Here is a tiny trained network, its code and every weight. The questions are about switching its units off for an input and a target symbol, where a switched-off unit gives its printed mean instead of its output.

import numpy as np


def w(rows, s, z=0):
    codes = np.array(rows[::2]) - 128.0
    scale = np.full(codes.shape[1], s)
    scale[-1] = z or s
    return codes * scale


def norm(h):
    return h / np.sqrt((h * h).mean(-1, keepdims=True) + 1e-5)


def softmax(a):
    e = np.exp(a - a.max(-1, keepdims=True))
    return e / e.sum(-1, keepdims=True)


def log_softmax(a):
    a = a - a.max(-1, keepdims=True)
    return a - np.log(np.exp(a).sum(-1, keepdims=True))


def net(x, mask):
    ids = ['αβγεηθλξπστφψω'.index(c) for c in x.split()]
    T = len(ids)
    res = E[ids] + P[:T]
    u = 0
    for l in range(2):
        r = norm(res)
        for j in range(3):
            rows = slice(3 * j, 3 * j + 3)
            q, k, v = (r @ M[l][rows].T for M in (Q, K, V))
            z = softmax(np.where(np.tri(T) > 0, q @ k.T / 3**0.5, -1e9)) @ v
            o = O[l][rows]
            res = res + np.where(mask[u + j], z, o[:, -1]) @ o[:, :-1]
        u += 3
    return log_softmax(norm(res)[-1] @ U[:, :-1].T + U[:, -1])


Q, K, V, O = {}, {}, {}, {}
E = w([
[54,190,155,128,128,132,129],'α',
[158,101,186,145,146,98,46],'β',
[95,74,89,169,143,134,91],'γ',
[107,55,156,121,157,133,54],'ε',
[94,105,178,87,133,161,63],'η',
[61,185,121,93,145,122,168],'θ',
[81,156,102,140,132,113,153],'λ',
[143,101,177,110,138,121,149],'ξ',
[121,131,120,193,116,118,64],'π',
[101,134,166,91,106,179,109],'σ',
[34,100,146,161,174,119,117],'τ',
[108,89,98,169,101,255,184],'φ',
[157,201,181,141,95,165,94],'ψ',
[73,91,144,88,222,109,232],'ω',
],0.026)
P = w([
[161,176,127,183,249,247,95],'0',
[154,170,138,168,230,210,109],'1',
[143,163,148,159,205,196,111],'2',
[142,154,147,156,184,182,122],'3',
[130,151,155,152,163,176,125],'4',
[126,146,149,146,143,169,128],'5',
[123,138,158,140,127,160,133],'6',
[122,131,156,132,112,149,137],'7',
[118,124,158,129,97,131,140],'8',
[121,117,157,127,81,119,144],'9',
[111,115,161,122,64,99,148],'10',
[109,111,163,116,51,79,155],'11',
[107,99,177,124,23,94,158],'12',
],0.015)
Q[0] = w([
[253,203,76,161,117,100,218],'L0H0',
[109,170,77,56,88,178,116],'L0H0',
[113,93,8,116,170,123,140],'L0H0',
[208,126,31,109,187,106,154],'L0H1',
[187,114,172,26,112,157,97],'L0H1',
[191,203,184,148,88,55,253],'L0H1',
[127,104,132,121,94,85,143],'L0H2',
[155,146,98,123,152,143,119],'L0H2',
[111,129,119,119,124,123,126],'L0H2',
],0.017)
K[0] = w([
[211,174,128,154,250,188,143],'L0H0',
[86,169,64,84,115,129,98],'L0H0',
[103,109,49,116,178,156,125],'L0H0',
[73,136,167,91,241,115,140],'L0H1',
[127,71,234,80,77,135,120],'L0H1',
[86,166,197,165,139,136,234],'L0H1',
[123,140,130,119,160,128,121],'L0H2',
[106,124,159,132,116,111,137],'L0H2',
[126,124,137,125,128,136,116],'L0H2',
],0.018)
V[0] = w([
[112,137,131,104,133,117,108],'L0H0',
[156,100,95,142,122,198,164],'L0H0',
[134,107,198,188,129,85,164],'L0H0',
[149,131,97,87,131,147,98],'L0H1',
[134,146,141,129,161,132,153],'L0H1',
[144,135,90,71,146,136,87],'L0H1',
[159,185,127,119,193,163,96],'L0H2',
[138,119,48,22,7,35,107],'L0H2',
[107,105,169,160,66,141,146],'L0H2',
],0.011)
O[0] = w([
[131,114,148,135,129,126,133,130],'L0H0',
[136,154,99,76,138,106,102,126],'L0H0',
[126,152,92,167,88,194,154,137],'L0H0',
[144,111,154,151,147,104,147,121],'L0H1',
[127,138,111,115,140,129,107,131],'L0H1',
[130,116,170,153,153,95,142,117],'L0H1',
[125,131,90,82,142,174,99,168],'L0H2',
[172,97,184,204,180,1,210,4],'L0H2',
[106,120,155,139,120,135,138,123],'L0H2',
],0.0094,0.026)
Q[1] = w([
[179,157,199,168,113,72,41],'L1H0',
[2,145,101,215,118,148,127],'L1H0',
[124,161,142,183,157,77,123],'L1H0',
[140,70,98,176,207,88,108],'L1H1',
[120,155,208,155,189,174,203],'L1H1',
[21,103,179,134,131,65,109],'L1H1',
[190,139,98,133,154,121,211],'L1H2',
[199,119,173,85,96,192,131],'L1H2',
[96,166,138,56,117,39,112],'L1H2',
],0.021)
K[1] = w([
[97,173,82,115,217,222,149],'L1H0',
[142,83,154,67,52,160,171],'L1H0',
[142,97,125,106,242,179,98],'L1H0',
[185,218,152,121,252,171,110],'L1H1',
[215,143,98,192,192,16,123],'L1H1',
[171,161,95,121,138,187,141],'L1H1',
[135,183,125,191,245,158,49],'L1H2',
[50,78,116,158,79,39,163],'L1H2',
[100,120,60,116,134,246,118],'L1H2',
],0.019)
V[1] = w([
[188,84,120,59,117,158,166],'L1H0',
[16,76,90,111,173,126,184],'L1H0',
[121,103,203,44,140,113,119],'L1H0',
[180,92,166,45,82,98,66],'L1H1',
[42,117,212,111,161,125,197],'L1H1',
[216,210,173,108,98,188,174],'L1H1',
[91,137,247,196,166,175,144],'L1H2',
[67,195,113,94,131,55,124],'L1H2',
[98,54,89,71,206,157,252],'L1H2',
],0.036)
O[1] = w([
[168,131,148,110,31,143,124,176],'L1H0',
[83,71,81,18,122,136,206,113],'L1H0',
[201,164,122,72,117,155,110,109],'L1H0',
[127,152,100,104,202,108,246,149],'L1H1',
[93,150,93,129,89,206,81,3],'L1H1',
[77,137,63,160,61,40,159,160],'L1H1',
[14,168,145,112,142,104,181,41],'L1H2',
[176,133,52,133,227,135,116,84],'L1H2',
[163,152,154,2,96,20,50,104],'L1H2',
],0.023,0.018)
U = w([
[44,166,61,136,142,126,120,169],'α',
[99,80,169,179,163,40,158,181],'β',
[182,5,136,146,126,120,126,92],'γ',
[158,55,255,98,154,124,177,123],'ε',
[121,175,210,81,151,139,204,153],'η',
[127,160,97,80,151,89,109,169],'θ',
[181,73,45,131,129,118,114,93],'λ',
[231,156,124,139,42,130,198,2],'ξ',
[108,100,141,215,157,55,131,190],'π',
[160,226,109,110,93,150,210,95],'σ',
[87,111,162,92,127,246,48,80],'τ',
[126,68,138,135,13,106,169,105],'φ',
[154,217,172,206,111,108,117,152],'ψ',
[100,141,175,83,107,32,112,226],'ω',
],0.0081,0.0066)

Each question gives the input, a string of symbols that net reads in full, and the target symbol t.
The units are the heads (3 rows each of Q, K, V and O). Each row of codes is followed by its name. A weight is (code - 128) times the scale printed after its matrix; where a second scale follows, it is the last column's (O and U).
mask holds one flag per head, layer by layer. A switched-off head (its flag False) gives its mean, the last column of its rows in O, instead of its output. The means were averaged over made-up inputs and are rounded, as every weight is.
A unit's drop is (log p(t) with every unit on - log p(t) with that unit switched off) / (log p(t) with every unit on - log p(t) with every unit switched off).
The circuit of an input: a set's keep is (log p(t) with only the set's units on - log p(t) with every unit switched off) / (log p(t) with every unit on - log p(t) with every unit switched off). Starting from all 6 units, units are removed one at a time, each time the one whose removal leaves the highest keep (on an exact tie, the one counted first), for as long as the keep stays at least 0.8.
circuit, biggest first: the units of the circuit, biggest drop first
heads that matter: for each layer, one digit per head in row order, 1 if its drop is at least 0.15 and else 0, layers parted by /
drop when u is switched off: that unit's drop, to one decimal
input γ π φ ξ θ β σ τ ψ, target τ: heads that matter -> 000 / 010
input ε σ φ σ α λ λ, target λ: circuit, biggest first -> [L1H2, L0H0]
input ξ φ α π γ γ ε, target ε: heads that matter -> 000 / 010
input σ γ λ φ τ ω η, target ω: heads that matter -> 000 / 001
input π η θ α, target α: heads that matter -> 000 / 011
input λ φ τ ξ η β ω τ, target ω: heads that matter -> 000 / 001
input ψ λ ξ ξ ε σ, target σ: heads that matter -> 000 / 110
input η ψ ξ φ τ θ λ θ λ φ ψ λ λ, target ψ: circuit, biggest first -> [L1H0, L0H2]
input ψ γ η η σ, target σ: circuit, biggest first -> [L1H1, L0H0]
input τ ε π φ ξ ε ψ γ, target ψ: heads that matter -> 000 / 100
input β η φ η ψ β ψ φ γ τ ξ, target τ: circuit, biggest first -> [L1H1, L0H2]
input λ τ λ γ ψ λ φ ψ η, target ψ: heads that matter -> 000 / 100
input φ τ ω ψ ψ λ ε φ φ ω λ, target ω: circuit, biggest first -> [L1H2]
input φ η θ γ π φ θ γ ε β α τ γ, target τ: heads that matter -> 100 / 010
input φ ψ η, target ψ: heads that matter -> 100 / 100
input γ λ τ λ ω τ φ ω θ ψ ψ, target ψ: heads that matter -> 101 / 100
input σ γ θ γ λ λ, target λ: circuit, biggest first -> [L1H2]
input ξ π φ, target φ: heads that matter -> 001 / 010
input ω π ψ τ, target ψ: drop when L1H0 is switched off -> 0.9
input ε σ τ ε τ β, target τ: drop when L1H1 is switched off -> 0.9
input γ φ θ π φ φ θ φ ω φ, target ω: drop when L1H2 is switched off -> 0.6
